Below is a small trained network, with its code and all its weights. Each question gives an input and a target symbol and asks what happens when units are switched off, that is, made to give their printed mean instead of their output.

import numpy as np


def w(rows, s, z=0):
    codes = np.array(rows[::2]) - 128.0
    scale = np.full(codes.shape[1], s)
    scale[-1] = z or s
    return codes * scale


def norm(h):
    return h / np.sqrt((h * h).mean(-1, keepdims=True) + 1e-5)


def f(y):
    return np.maximum(y, 0)


def softmax(a):
    e = np.exp(a - a.max(-1, keepdims=True))
    return e / e.sum(-1, keepdims=True)


def log_softmax(a):
    a = a - a.max(-1, keepdims=True)
    return a - np.log(np.exp(a).sum(-1, keepdims=True))


def net(x, mask):
    ids = ['δεζθμξπτφ'.index(c) for c in x.split()]
    T = len(ids)
    res = E[ids] + P[:T]
    u = 0
    for l in range(2):
        q, k, v = (norm(res) @ M[l].T for M in (Q, K, V))
        z = softmax(np.where(np.tri(T) > 0, q @ k.T / 2**0.5, -1e9)) @ v
        res = res + np.where(mask[u], z, O[l][:, -1]) @ O[l][:, :-1]
        u += 1
        y = f(norm(res) @ A[l][:, :-1].T + A[l][:, -1])
        res = res + np.where(mask[u : u + 4], y, B[l][:, -1]) @ B[l][:, :-1]
        u += 4
    return log_softmax(norm(res)[-1] @ U[:, :-1].T + U[:, -1])


Q, K, V, O, A, B = {}, {}, {}, {}, {}, {}
E = w([
[151,101,168,176,102,131],'δ',
[153,97,139,73,79,81],'ε',
[163,102,190,120,121,117],'ζ',
[199,79,165,120,172,99],'θ',
[185,169,123,91,164,113],'μ',
[150,149,110,176,80,135],'ξ',
[146,87,152,121,71,92],'π',
[78,108,194,255,171,153],'τ',
[221,41,39,77,178,43],'φ',
],0.017)
P = w([
[117,159,117,135,154,165],'0',
[155,245,123,136,72,12],'1',
[105,91,55,74,169,103],'2',
[149,143,120,50,80,134],'3',
[114,133,182,143,75,28],'4',
[102,91,82,88,202,110],'5',
[186,150,71,109,77,163],'6',
[144,116,221,108,129,69],'7',
[71,122,65,131,147,138],'8',
[148,153,82,81,37,157],'9',
[88,92,237,128,49,116],'10',
[106,95,62,114,185,117],'11',
[191,145,88,102,105,163],'12',
[119,103,255,124,87,128],'13',
],0.015)
Q[0] = w([
[170,176,82,111,48,101],'0.h0',
[97,141,88,53,136,253],'0.h0',
],0.0052)
K[0] = w([
[242,213,170,151,110,134],'0.h0',
[79,209,29,127,254,204],'0.h0',
],0.0041)
V[0] = w([
[86,144,140,26,130,167],'0.h0',
[75,146,182,2,64,69],'0.h0',
],0.0069)
O[0] = w([
[166,163,82,2,74,208,19],'0.h0',
[85,78,193,218,149,48,254],'0.h0',
],0.0089,0.0023)
A[0] = w([
[176,172,96,179,141,43,174],'0.n0',
[87,255,200,194,123,184,1],'0.n1',
[170,105,125,236,178,143,140],'0.n2',
[142,184,130,195,185,13,254],'0.n3',
],0.0079,0.0028)
B[0] = w([
[50,148,203,117,54,94,207],'0.n0',
[178,116,124,164,99,84,149],'0.n1',
[154,115,101,39,129,102,201],'0.n2',
[64,131,105,179,2,149,254],'0.n3',
],0.012,0.0077)
Q[1] = w([
[161,133,138,182,135,164],'1.h0',
[255,138,114,82,43,155],'1.h0',
],0.01)
K[1] = w([
[202,109,160,2,85,215],'1.h0',
[231,203,82,183,221,204],'1.h0',
],0.0069)
V[1] = w([
[113,114,109,9,167,124],'1.h0',
[73,170,196,87,116,169],'1.h0',
],0.013)
O[1] = w([
[147,76,109,57,71,164,3],'1.h0',
[175,157,253,97,92,161,106],'1.h0',
],0.013,0.0041)
A[1] = w([
[116,174,65,145,64,128,254],'1.n0',
[159,136,143,133,113,74,222],'1.n1',
[124,242,248,126,109,130,29],'1.n2',
[145,110,180,147,88,68,194],'1.n3',
],0.011,0.00099)
B[1] = w([
[177,103,181,30,237,114,190],'1.n0',
[204,246,229,173,176,217,193],'1.n1',
[135,36,133,167,125,51,208],'1.n2',
[80,97,149,3,167,124,253],'1.n3',
],0.0081,0.011)
U = w([
[172,107,89,92,61,172,181],'δ',
[220,108,233,143,152,133,30],'ε',
[90,130,36,109,161,89,157],'ζ',
[117,131,133,56,185,150,7],'θ',
[36,206,105,182,212,174,251],'μ',
[172,207,141,108,80,202,220],'ξ',
[162,255,158,147,202,137,137],'π',
[132,220,180,152,56,57,134],'τ',
[123,147,206,149,110,109,64],'φ',
],0.008,0.003)

Each question gives the input, a string of symbols that net reads in full, and the target symbol t.
The units are the heads (2 rows each of Q, K, V and O) and the neurons (one row each of A and B). Each row of codes is followed by its name. A weight is (code - 128) times the scale printed after its matrix; where a second scale follows, it is the last column's (O, A, B and U).
mask holds one flag per unit, layer by layer, with each layer's heads first. A switched-off unit (its flag False) gives its mean, the last column of its rows in O or B, instead of its output. The means were averaged over made-up inputs and are rounded, as every weight is.
A unit's drop is (log p(t) with every unit on - log p(t) with that unit switched off) / (log p(t) with every unit on - log p(t) with every unit switched off).
The circuit of an input: a set's keep is (log p(t) with only the set's units on - log p(t) with every unit switched off) / (log p(t) with every unit on - log p(t) with every unit switched off). Starting from all 10 units, units are removed one at a time, each time the one whose removal leaves the highest keep (on an exact tie, the one counted first), for as long as the keep stays at least 0.8.
circuit, biggest first: the units of the circuit, biggest drop first
unit that matters most: the unit with the biggest drop
k most important neurons: the k neurons with the biggest drops, biggest first
k most important neurons of layer l: the k neurons of layer l with the biggest drops, biggest first
input δ μ μ ζ ξ θ μ δ ε π θ δ ξ, target ζ: unit that matters most -> 0.h0
input τ ε θ ζ φ θ ζ π π φ ζ δ φ, target μ: circuit, biggest first -> (0.n1, 1.h0, 0.h0, 0.n0)
input δ θ δ ε δ μ ζ, target ζ: 3 most important neurons -> (0.n0, 0.n1, 0.n3)
input τ θ θ θ τ δ δ φ τ, target ζ: circuit, biggest first -> (1.n1, 0.n2, 1.h0, 0.n0)
input τ ε θ ε τ π ξ φ ξ θ, target μ: circuit, biggest first -> (0.n1, 1.h0, 0.h0, 0.n0)
input θ δ ζ θ φ θ ξ, target δ: circuit, biggest first -> (0.h0, 1.h0, 0.n3)
input δ ζ ε ε, target ζ: 2 most important neurons -> (0.n0, 0.n1)
input τ δ μ ξ ε θ δ θ π μ, target μ: 4 most important neurons -> (0.n1, 0.n0, 0.n2, 0.n3)
input ζ τ ζ ξ μ τ μ, target ε: 2 most important neurons of layer 1 -> (1.n2, 1.n0)
input δ ξ φ δ π π π ζ μ θ, target ζ: 2 most important neurons -> (0.n0, 0.n3)
input τ θ π δ, target μ: circuit, biggest first -> (0.n1, 1.h0, 0.h0, 0.n0)
input θ θ ε θ θ δ ζ μ ζ ξ, target δ: 2 most important neurons -> (0.n3, 0.n0)
input δ δ ξ ε θ ζ π δ π ζ, target ζ: 4 most important neurons -> (0.n0, 0.n3, 0.n1, 0.n2)
input ζ θ π φ θ τ ε, target ε: unit that matters most -> 0.n2
input ξ τ δ θ π μ φ δ ζ ε, target π: 3 most important neurons -> (0.n1, 0.n3, 0.n0)
input ζ ε φ δ, target ε: 3 most important neurons -> (0.n2, 0.n3, 0.n0)
input ζ θ ε θ δ ξ ξ, target ε: 4 most important neurons -> (0.n2, 0.n3, 1.n0, 1.n2)
input θ δ π δ, target δ: circuit, biggest first -> (0.h0, 1.h0, 0.n0, 0.n3)
input ξ θ ε π μ τ θ, target π: circuit, biggest first -> (1.h0, 1.n1)
input ξ δ ξ π π ξ π θ ε μ, target π: circuit, biggest first -> (0.n1, 1.h0, 0.n3)
input ξ ε π τ ξ θ ξ δ μ δ, target π: 3 most important neurons -> (0.n1, 0.n3, 0.n0)
input θ ζ θ θ φ ε φ δ δ, target ζ: unit that matters most -> 1.n1
input ζ ζ ξ μ, target ε: 2 most important neurons of layer 1 -> (1.n2, 1.n1)
input θ π δ ζ, target δ: 2 most important neurons -> (0.n0, 0.n3)
input δ μ ε τ φ ε θ θ ζ δ, target ζ: 3 most important neurons -> (0.n3, 0.n0, 0.n1)
input τ ζ μ ε, target μ: 3 most important neurons -> (0.n1, 0.n0, 0.n2)
input τ ζ π ζ δ δ θ τ δ δ ζ π ξ, target μ: 4 most important neurons -> (0.n1, 0.n0, 0.n3, 0.n2)
input ζ ζ μ π μ μ ε θ ε π, target ε: unit that matters most -> 0.n2
